A =
[[124 136 108 109 117 149 116 112 112 134]
 [140 105 143 149 137 145 121 121 139 127]
 [133 126 122 128 129 117 123 125 140 120]
 [125 149 124 110 122 127 146 141 123 120]
 [129 125 119 119 132 114 147 139 148 118]
 [147 125 143 130 133 131 119 133 130 114]
 [129 117 119 122 139 154 129 125 134 143]
 [116 113 132 129 143 130 113 124 125 140]
 [126 140 128 126 121 149 140 136 127 133]
 [124 118 120 130 132 137 136 127 136 143]
 [139 111 153 141 140 119 143 114 114 128]]
Indices start at 1.
The entry in row 2 and column 2?
Answer: 105
The entry in row 3 and column 1?
Answer: 133
The entry at row 1, column 3?
Answer: 108
The entry in row 1 and column 2?
Answer: 136
The entry in row 1 and column 1 -> 124
The entry directly below the largest entry?
Answer: 130
The entry at row 3, column 3 -> 122
The entry directly below the smallest entry?
Answer: 126
The entry just right of the largest entry?
Answer: 129
The entry in the bottom-right corner?
Answer: 128
The entry at row 2, column 1: 140
The bottom entry of the column that holds the smallest entry?
Answer: 111
The entry just right of the smallest entry is 143
The entry in the top-right corner?
Answer: 134
The top entry of the column that holds the largest entry?
Answer: 149
The entry just left of the largest entry?
Answer: 139
The entry directly above 146 -> 123
The entry in the bottom-left corner is 139
The entry just right of 131?
Answer: 119
The entry directly above the largest entry?
Answer: 131

[136 102 117 113 135]
Give the entry just right of 117.
113
Give the entry just left of 113.
117
Give the smallest entry.
102

W = [140 147 115 145 125 144 121 145 152 118 146 117]
Find the fifth-last entry.
Answer: 145
The 3rd entry from the left -> 115
Find the 3rd entry from the end.
Answer: 118
Find the first entry from the left.
Answer: 140

X =
[[119 119 116 116]
 [115 106 129 111]
 [101 109 117 119]
 [129 121 131 130]
 [135 157 136 113]
 [ 98 136 121 150]]
What is the 2nd entry from the end, reading row by row?
Answer: 121
The entry directly above 117: 129
What is the bottom-right entry?
Answer: 150
The second entry on the main diagonal -> 106
The largest entry is 157
What is the entry directly above the smallest entry?
Answer: 135
What is the entry in the bottom-left corner?
Answer: 98
What is the entry just right of the largest entry?
Answer: 136
What is the top-right entry?
Answer: 116
What is the entry just right of 117?
Answer: 119

[[129 128 135 137 128 126]
 [122 122 116 143 123 122]
 [113 113 147 126 114 111]
 [122 121 124 137 121 120]
 [118 118 152 135 123 117]
 [123 122 139 136 123 121]
 [115 115 132 132 116 114]
 [114 114 157 128 118 112]
 [136 136 109 143 136 135]]
Rows and columns are numbered from 1.
The entry directly above the largest entry -> 132
The bottom-right entry? 135
The entry in row 1 and column 2 is 128
The entry just left of 117? 123
The bottom entry of the column that holds the smallest entry -> 109
The entry in row 2 and column 1? 122
The entry at row 1, column 1: 129
The entry directly above the smallest entry? 157
The entry just left of the largest entry? 114
The entry in row 1 and column 3? 135
The entry at row 2, column 2? 122
The entry in the top-right corner is 126
The entry at row 3, column 3? 147
The entry at row 3, column 1: 113

[[124 141 129 131 113 130 138 129]
 [139 135 118 105 135 116 120 130]
 [136 118 125 121 143 119 111 139]
 [128 147 131 123 145 124 115 140]
 [128 128 135 137 116 141 144 113]
 [134 132 129 127 130 127 127 131]
 [111 134 130 139 135 114 119 124]
 [127 132 107 120 110 140 145 123]
 [144 113 152 133 126 125 129 126]
 [132 130 133 131 119 125 128 130]
 [135 131 141 132 113 140 137 127]]
Indices start at 1.
Find the bottom entry of the column that holds the smallest entry.
132
Find the entry in the top-right corner.
129
The entry at row 3, column 2 -> 118
Find the entry directly above the smallest entry.
131
Find the entry at row 2, column 1.
139
Find the entry in row 3 and column 3.
125
Find the entry at row 1, column 3.
129
Find the entry in the bottom-right corner.
127
Find the entry just right of 115.
140
Find the top-left entry.
124
The entry in row 2 and column 2 is 135
The entry just right of the largest entry: 133
Find the bottom-left entry.
135
Find the entry at row 3, column 1.
136
Find the entry just right of the smallest entry.
135
Find the entry just left of the largest entry.
113
The entry just left of 110 -> 120
The entry just left of 115: 124
Find the smallest entry.
105

[[130 142 143 122 119 116 123 131 126]
 [140 117 118 131 130 111 148 150 134]
 [128 121 128 130 122 124 128 127 128]
 [119 126 114 137 128 136 130 130 127]
 [129 113 131 122 127 118 123 126 128]
 [130 122 126 123 127 128 122 128 126]
 [121 123 131 122 131 129 119 123 134]
 [144 128 136 115 120 131 134 137 118]
 [131 137 135 130 120 126 138 125 124]
 [122 115 128 128 140 134 111 111 126]
 [119 129 131 127 130 124 125 129 133]
 [130 137 111 135 118 128 126 123 128]
 [137 125 129 127 132 122 135 133 132]]
Counting starts at 1.
The entry in the bottom-left corner is 137
The entry in the top-right corner? 126
The entry in the bottom-right corner -> 132
The entry at row 3, column 1? 128
The entry in row 1 and column 2? 142
The entry at row 2, column 1 -> 140
The entry at row 1, column 3? 143
The top-left entry? 130
The entry directly below the largest entry? 127
The top entry of the column that holds the largest entry: 131
The centre entry is 131
The entry in row 3 and column 3? 128
The largest entry? 150
The entry directly below the centre entry is 120
